Each row of numbers belongs to one of the objects below and depends on some of the facts about them. Some rows are named. Which object is each other row?

Facts:
[bimir dreskul mabi] Ψ lazi
[bimir] Ψ druzen
[bimir zugru] Ψ vobranak
[bimir skolur tebu] Ψ truras
[bimir] Ψ grurim
[bimir zugru] Ψ kebo
[botrek gruflasku] Ψ remo
[dosek stuplon tebus] Ψ sketok
[dosek] Ψ skufitram
[dosek] Ψ miflu
[dusogrem flisko] Ψ lemebir
[dusogrem] Ψ skerol
[dusogrem] Ψ klazil
[dusogrem stozun] Ψ peston
[dusogrem trufo] Ψ skarim
[flisko tebu] Ψ stodres
[flisko stuplon] Ψ litron
[floklo] Ψ salur
[floklo pavo] Ψ maplu
[floklo skolur] Ψ vetus
[fotri lugi] Ψ vapul
[fotri medul] Ψ dagroli
[funotu] Ψ dofik
[funotu kostok pliflogel] Ψ lozosken
[funotu pavo plize] Ψ ziver
[griflas mistuk] Ψ fetrudro
[grisku mistuk] Ψ loron
[grisku tamupler] Ψ vaver
[grisku lozapla] Ψ migifen
[grisku veben] Ψ povedro
[grisku lozapla soverun tebu] Ψ minil
[grisku] Ψ bodrom
[grubar medul tebu] Ψ sketal
[grubar] Ψ kliko
[gruflasku] Ψ grema
[gulun mistuk] Ψ trutru
[gulun] Ψ grizes
[gulun kostok lugi] Ψ gobre
[gulun] Ψ lirom
[gulun lopo] Ψ vopluk
[kostok] Ψ vuril
[kostok] Ψ kledas
[kostok tebu] Ψ sobru
[lopo loto] Ψ pufur
[loto] Ψ fedrem
[loto] Ψ plodrun
[loto] Ψ treliplor
[lozapla stuplon] Ψ brapan
[lozapla] Ψ sekino
[lugi] Ψ burefos
[mabi medul tutres] Ψ pegro
[medul] Ψ stepur
[medul] Ψ neklaste
[mistuk plona] Ψ fadro
[mistuk] Ψ telel
[mistuk stuzos] Ψ kluklur
[pavo soverun] Ψ skadril
[pliflogel] Ψ kesti
[plisi] Ψ vavis
[plisi vudi] Ψ klizol
[plisi skolur] Ψ fiplepli
[plize veben] Ψ fetel
[plona] Ψ grezun
[plona] Ψ matre
[plona] Ψ stubral
[plona skebru] Ψ flote
[ragruk stuplon] Ψ solak
[skebru skolur tebus] Ψ treri
[skebru] Ψ resta
[skebru] Ψ teflodru
[skodrem tamupler] Ψ flomur
[skodrem] Ψ fifunek
[skodrem zugru] Ψ brevi
[skodrem] Ψ sipun
[skolur] Ψ gratril
[skolur] Ψ braplor
[skolur] Ψ mibuzal
[soverun] Ψ skovo
[soverun] Ψ brafla
[stetras suskik] Ψ drume
[stetras] Ψ vunor
[stozun] Ψ graplo
[stozun] Ψ zomuk
[stuplon] Ψ klunu
[stuzos] Ψ brumin
[suskik tratram trufo] Ψ teklal
[suskik tebus] Ψ stine
[tamupler] Ψ sketom
[tamupler] Ψ pasam
[tebu] Ψ ranaplek
[tebus vudi] Ψ nazel
[tutres] Ψ stuskesos
[tutres] Ψ roflu
[veben] Ψ klomu
[veben] Ψ sabel
[zugru] Ψ plibra
[bimir brafla brapan braplor breger brevi brumin dagroli dofik dosek dreskul drogomos drume druzen fadro fedrem fetel fetrudro fifunek floklo flomur flote gratril grema griflas gruflasku grurim gulun kebo klazil kledas kluklur klunu kostok lemebir lirom litron loto lozosken maplu minil nazel pegro peston plibra plisi plodrun plona pufur ranaplek resta sekino skarim skebru sketal skodrem skolur skovo skufitram sobru solak stepur stodres stozun stubral stuplon stuskesos tamupler tebus telel tratram treri trufo truras tutres vapul vetus vobranak vunor zomuk zugru] σ a
[bodrom botrek burefos fiplepli flisko fotri funotu grezun grisku grizes grubar klizol klomu lugi mabi miflu mistuk pasam pavo remo roflu stine treliplor trinu trutru vaver vopluk] σ c
[dusogrem gobre graplo kesti kliko lazi lopo loron lozapla matre medul mibuzal migifen neklaste pliflogel plize povedro ragruk sabel salur sipun skadril skerol sketok sketom soverun stetras stuzos suskik tebu teflodru teklal vavis veben vokliguk vudi vuril ziver] σ b

Some objects and their rows:
[-13  13  -3   2  13  12  -3  -7  -1  11  -5 -25   7   9  -8   3   1  -3
  15  14  -6  -1   1  -2  -1   6  47  -6 -63 -25  19  18   9   7   9   0]: pliflogel
[ 13  13  -4  -9  12  23   6  -2  -7  11  -9 -35   8   6 -14   1   7  -9
  10  13  -9   4   1   1  -3  -9  45  -9 -48 -28  18   6   8   4   3  -3]: kesti
[ 11  12  -1  -6  26   0 -21  -7  12  -5   1  -5  12 -17 -13  -1   1  -9
  21   3 -11  -4  -4  11   7  10  41  13 -38 -15   7  20  10   6  11  -1]: medul
[ 22   4  -7  -5   6  15  -8  -7   3   1  -9  -4  14 -28 -17  -3  10  -7
   7   1  -4  -2  -5  11  13  -1 -14 -14  32  32   7  14   4   0   8  -1]: stepur
[ 18   4   2 -19  17   8   0   1   0   0  -7 -18  10  -3 -17   4  -4 -18
  15   9  -5  -3   6  -6   0 -12  40  -6  -9 -22   8  -6   4  10  -5  -5]: vavis
[  1  11  -6  -7  -1  11  13  -1  -2   6 -33   2   9 -21 -19  -2  11  -1
  -1  16  -4   0  -1  -4  14  -1 -41 -23   6  30   5  -2  -1   2  -3   7]: minil
[  1   4  -1 -11   8   8   3   0  -4   2   9   9  13   2  -8   7  -5   4
  25   5  -4  -4   7   3   4   0  65   7 -51 -21  12   7   6  -4   8  -3]: stetras
[ -1   4 -12  -5   0   9   5  -7  10  17 -23   0   8   5  -6   8   4  -4
  10   3   1   7  -1 -44  15  -7 -25 -21   6  38  -1   6   1  -4   6   4]: telel
[-13   2 -13 -10 -13  11  16   3  -4  -1  -6   9   6  -2 -17   4  12  -2
  -1  12  -6   1   3  -5   4   5 -14 -18  18  34   3   4  14  -7  -4  23]: flomur
[  4   6  -3 -17   2  13  22   4  14  -5 -21  -1   3  16   9 -16   8   3
   0  10   4   2   7  18  23  15  -2  -8  -5   1  -3   0   3   4  -5  14]: vaver
[ -7  -1  -7  -5  -7  13  -3  -5   0   9 -10   7  13  -9 -12   5   0   0
   9   8  -1  -1  -3  -7  13   3  -9 -14   3  34  13   9   0   2   5   7]: breger
[ -5   0  -3   0   0  12  -7 -10  21   9 -14 -17   6  17  17 -11   0  -2
  12   2  11   5   1  29  15  11  47   9 -22   3   8  35   2  10  19  -7]: lugi
[-33   0  -3   3  -1 -16 -16 -10  11   9  -6  11  10 -13 -17  14  -9   4
  10  13  11  -9   8 -15   8  16   1 -19   6  34   8  28   0   7   8  -8]: skolur
[ 16  -2   6 -20   7   6   6   0  15   3 -15 -18   8  11   1  -8  -5  -3
   2   7  19  -4  10  20  15  -3  26 -12  31  -5   3  12  -4  16  -2 -14]: fiplepli
[ 19   7   6 -23   9   9  14   6  -5   1 -13  -9  11 -22 -17  -6   1 -12
  16  10 -16  -7  11   7   2 -19  42   9 -28 -23   2 -22   1   5  -8 -12]: sketok
[ -2  10  -8 -14  22   3  -5  -6  10   5 -12 -10   7  12  -2   8  -2  -9
  22   6  -7   6   1 -35  11   0  36   2 -48 -11   2   0   8   0   4   8]: stuzos
[ -4  -1 -14 -11 -11  11   8   0  -4  -2  -7   7   5  -3 -23   2   7  -4
  -2  12  -1   5   1   9   4   3 -11 -20  31  37   3  13  14  -6  -5  16]: brevi
[ -6   2  -7   0   2   4 -18 -11   9   0   1  15  15 -21 -12   4   3  -2
  13   0  -5  -6  -7   5  12  20  -8  -5  16  37   9  25   5   0  13   4]: tutres
[  3   2 -10  -8  -2  10   1  -2  -3  -4  -9   7   6  -9 -29   5   3  -6
  -2  10   1   7   1  11   6  -1 -12 -26  44  36   3  19  12  -2  -1  10]: vobranak

Which object is each row?
No name comes twice in this set of rows, the named rows included.
[  1  -1  -8  -8   4  18 -18  -3   7  11 -15 -22   5  14  -9   6  -7 -31
  21  15  -9   6  -6 -13   7 -11  69  20 -57  -5  11   1   5  11   3   7]	lopo
[ 13  -9  -1 -16   1  18  -7  -1  20  -4  -2  -2  18  19  15  -8  -2   7
  12   5   3  -4  -3  14  26  20  28   9  -4   5  12   4  -7  16   6  13]	botrek
[ 21   7   0 -21  23   6   3  -3   5   6  -5 -20  11   1 -16   7  -5 -10
  18   4  -4   0   8 -30   4 -13  38  -7 -11 -23   2  -9   6   5  -1  -8]	teflodru
[ -3   5   4  -7   2  -8  -1  -2  13  -7 -25  28   4  10  12  -7  -6  12
  11  10  19  -1   4  51  39  15  39  10 -30  14   4  22  -5  13   7   0]	flisko
[  0   7   3 -16  10   2   4   4   2  -4 -15   9   9 -18 -13   0  -2  -9
  23  11  -9  -7   8   8  14   1  38  20 -55 -17   4 -10   2   7   0   0]	ragruk
[ 14   1  -5 -15   3  19  11  -4  20  13 -29 -22   4  28  15 -11   4 -15
   7   1  10  11   2   0  21 -14  26  -5   1   6   0   8  -3   6   6  -2]	trutru
[  6   8  -3  -4  -2   6   4  -2  -4   3 -29  17   8 -24 -20   2   6  -7
   8  12   9   2   0  22  20  -9  -9 -17   7  41   7  11   1   3   2  -4]	stodres
[-35   0  -3   2 -12 -12  -1  -2   8   3 -22  31  10 -27 -10   5  -3   5
  14  12   3 -15   6   3  19  11   2   8 -27  36   2   8  -4   0   5   2]	stuplon
[ 28 -13  -1 -16  -9  24  -5   1  16   3 -24 -18   6  27   5  -9  -4 -21
   5  11   7   9  -6  20  26 -12  45  18   1  18   8  -1  -9  20   0   9]	treliplor
[  4   3   0  -3   4  11  -6  -9  24   4  -9 -12   9   7  15 -14   3   0
  11  -2   9   0  -1  35  20  15  36   9  -8   0   5  32   0   9  16  -8]	fotri

Now the same objects, written a new way:
Named rows:
[-11   1  11  -1 -15  23  -3 -29 -13  24  -2  16 -19  19  67   0 -43 -16
  -6  11 -64  11 -16  14 -62  17 -43  26  25  -7   3 -31  -4  13   6  -1]: funotu
[  1   0  11  -2  -4   1   8 -36 -20  15   1  22  -8  -1  -7   5 -22 -15
 -13  19 -44  12 -23  10 -47  11 -28  15  19  -4  -2  -2   5   9 -12  -2]: pliflogel
[  6  -2   0   8   2  -5   3   8  12  -2   6  -5 -20  11   9  -1  -2  -4
   4  -3  21   1   9  -5  25  -3  24   5  -4  10  -4   5  -4  -5   5  -2]: litron
[ 29  10 -14  -6   0  12  12   2   0   2  25 -33 -17  -8   8  19  -6  -8
  -8  14 -22  14  -8  16  -1  14   4  -7  11 -15  -3 -23  -1   9 -20  -9]: flisko
[ -1  13   2 -23 -19 -28  -3   2 -12  27  -7  32  69 -26  18  52   3  -4
  10  -3  16 -23  -3  -2  30  15 -23 -12 -16  16   0  17  -8  10 -10   1]: teklal
[  0  -7   9   3   1  -1   2   9   9   1  -8  -3   2  18  -9   5   5  -8
  10 -24  10  -9  22  -2 -16 -20  -8 -12  -3   3  -6  10  -5  -6   8   4]: grema
[ 26  -2 -10   6   0   4   8 -14  -2   0 -10 -23  -5  28 -19  -8   6 -14
  -7  35 -15  35  -3  10  52  -3  17 -14  13   6   0 -13  -2  11 -10 -13]: dosek
[ -6   3  -6 -11   6  14  -2 -16 -13  -9 -16   3  30 -15 -51   7  16  11
 -14  17 -37   8 -21  10   5  -3  -6  -4   7 -18   5  -2  11  12 -24  -1]: stuzos
[-4 -4  3  6  2 -3 -3  5  7 -3  0  5 -5  9 10 -6 -1 -1  3 -6 16 -8  6 -7
  8 -5  3  2 -5  9  0  6 -2 -3 10  1]: drogomos
[-3 -4  3  7  2 -1 -2  6  7 -4 -1  3 -3  7 12 -7  1 -1  4 -8 17 -7 10 -8
  7 -5  6  3 -4  8 -2  6 -2 -2 10  1]: zomuk
[-16  -6   5   4  -3   1  -9   0   9   2 -11  11  -8  17  22  -8 -13  -6
   6  -6   6   0   5  -5  11  -6   7  11  -1   8  -1   1  -6  -4  14   4]: maplu
[ -7   1  -7  -3   9  15  -8  18  25 -11  23  -5 -22 -13   2  21 -13  -6
  -4  -7  21  -4   1  -9  44  -2  33  18  -8  -2 -12  -1  -2  -5  -7   5]: minil
[ 12  -3   1   3  10  -2   6  13   9  -2  36  -4 -30 -19   5   0 -10 -13
  -2  -8  33  -8   7  -9  -7   7   1   5  -2   7 -10   5   1  -8   1   0]: sketal
[ -3   6  -1   5  -5  -5   4  13   4  -4  -4  -5  -7   7  34  -4   2  19
   8 -19   2 -13   4   1 -30   5   5   5  -8  -4   7  -4  -3  -5  12   3]: grezun
[ -2  -4   7   9   4   1   1   1   6  -2   4  10  -9   7  16  -7  -3  -1
   2  -4  16 -10   9 -10  -6  -2  -2   6  -4  11  -1   7   0  -2  10   1]: kledas
[ 14  -5   3  11  23  33  10 -26 -13 -14   4   7  22  -3 -18 -17  19  -1
 -19  30 -25  -8  -7  -5 -39  -3 -40  -1  12  -2   6  -7  17  21 -17 -11]: gulun
[ -6   7   1   7   3   3   4   8   2 -10  -5   1   2   1  33  -8  12  26
   4 -16  -4 -23  -1  -3 -40   4   1   8  -8  -6  10  -3   1  -2  10   1]: trutru
[ 3 -2  2  4  3 -2  0  8 10 -2  5  2 -7  5  9  3 -1 -6  4 -4 20 -6  8 -7
 14 -3 11  4 -5 10 -4  6 -3 -2  5  0]: lemebir
[ -8  -5   1   3   1  -1  -7   8   4  -2  -1   2  -2   2   3 -16   1   1
   5  -7  20  -4  10  -7   9  -4   1  -3  -5   8   1   3  -1  -5  14   3]: druzen

Rows to name:
No name comes twice in this set of rows, the named rows included.
[ 23 -15  12 -13   3  22   8   0   1   8 -13 -29  33  36 -68  35  14 -34
   7 -33 -37   8  36  22 -54 -42 -50 -54  19 -18 -19  -1  -4   7 -21  -2]	gruflasku
[ -1   6  -1   3  -7  -8   4  14   0   3  10  -8 -16  -3  35  -6  -4  14
   8 -19   7 -12   3   1 -36   9  -3  -1  -6  -4   5  -4  -3  -8  12   2]	roflu
[ 10  -4 -20 -24 -12   4 -16   8 -39  12  45 -47   1 -64 -18 -56  -9   2
  -9   6   4  22  -5  13 -54  28 -72 -44  17 -20   7 -38  10  -9   7   3]	mabi
[-11   6  -1  -8  -2 -13   0   8   9  -7   4   8 -15 -16 -22  22  -4   8
  -1 -13   7  -4 -12   0  17   2  35  18 -10  -9  -5  15  -1  -9  -9   8]	migifen
[ -2   6   3  11   2   0   8   7   0  -8  -3   0  -4   5  32  -8  10  23
   5 -14  -4 -22   2  -2 -51   4  -4   8  -7  -4   9  -2   2  -3  10   0]	vopluk
[ -2   0   2   1  -3  -5  -3   7   3   6  -5  10  23   5  20   6   3  -4
   7  -3  18 -10  11  -7  22  -2  -8  -5  -8  15   0   5  -5   3   6  -1]	drume
[ 32   1  -5 -17   5  -6  14  -8 -24   7  58 -15 -24 -60 -51  -2 -12 -22
 -20  15   6  12 -17   9 -52  25 -36 -14  16 -13 -11   0  13  -2 -26  -3]	medul
[-27  -2   8 -15 -17  10 -13 -33 -12  22 -15  26   0   8   1  14 -40 -19
  -9  14 -61  26 -25  15  -9   5 -12  24  20 -10  -4 -13  -4   7  -6   7]	plize
[-19   3   6  -8  -9 -15  -5   0   5   4 -10  18 -15  -3  -5  16 -17   3
   3 -13  -4   0 -12   1   5   3  26  19  -5  -4  -4  14  -4 -10   1  10]	skadril
[ 13  -4 -11   2  -1   8  -2 -14  -7  -1 -18 -20   2  17 -18 -17   7  -8
  -7  33 -20  34  -4   9  46  -4   9 -15  14   2   4 -17   0   9  -5  -9]	skolur
[ -1  12 -22 -20   9  44  -8  15  16 -15  28 -30  -2 -29  -2  39  -9   4
 -14   6 -33   5 -18  11  27   7  14  12   4 -32  -6 -31   4  11 -33  -1]	grisku
[  3  -7   0  -1   0  -8  -5  11  -7   2  30  -7 -13 -24  -2 -31  -6  -6
   1  -7  39  -3  12  -9 -20   7 -24 -13  -1   7  -2   2   2 -13  15   4]	pegro
[  8  -5  -3   1  13  26   0 -16  -8  -6  -3  -4  21   3 -22  -5  12  -7
 -12  24 -22   7  -1   3   3  -6 -25 -10  12  -3   3 -11   9  16 -12  -9]	loto

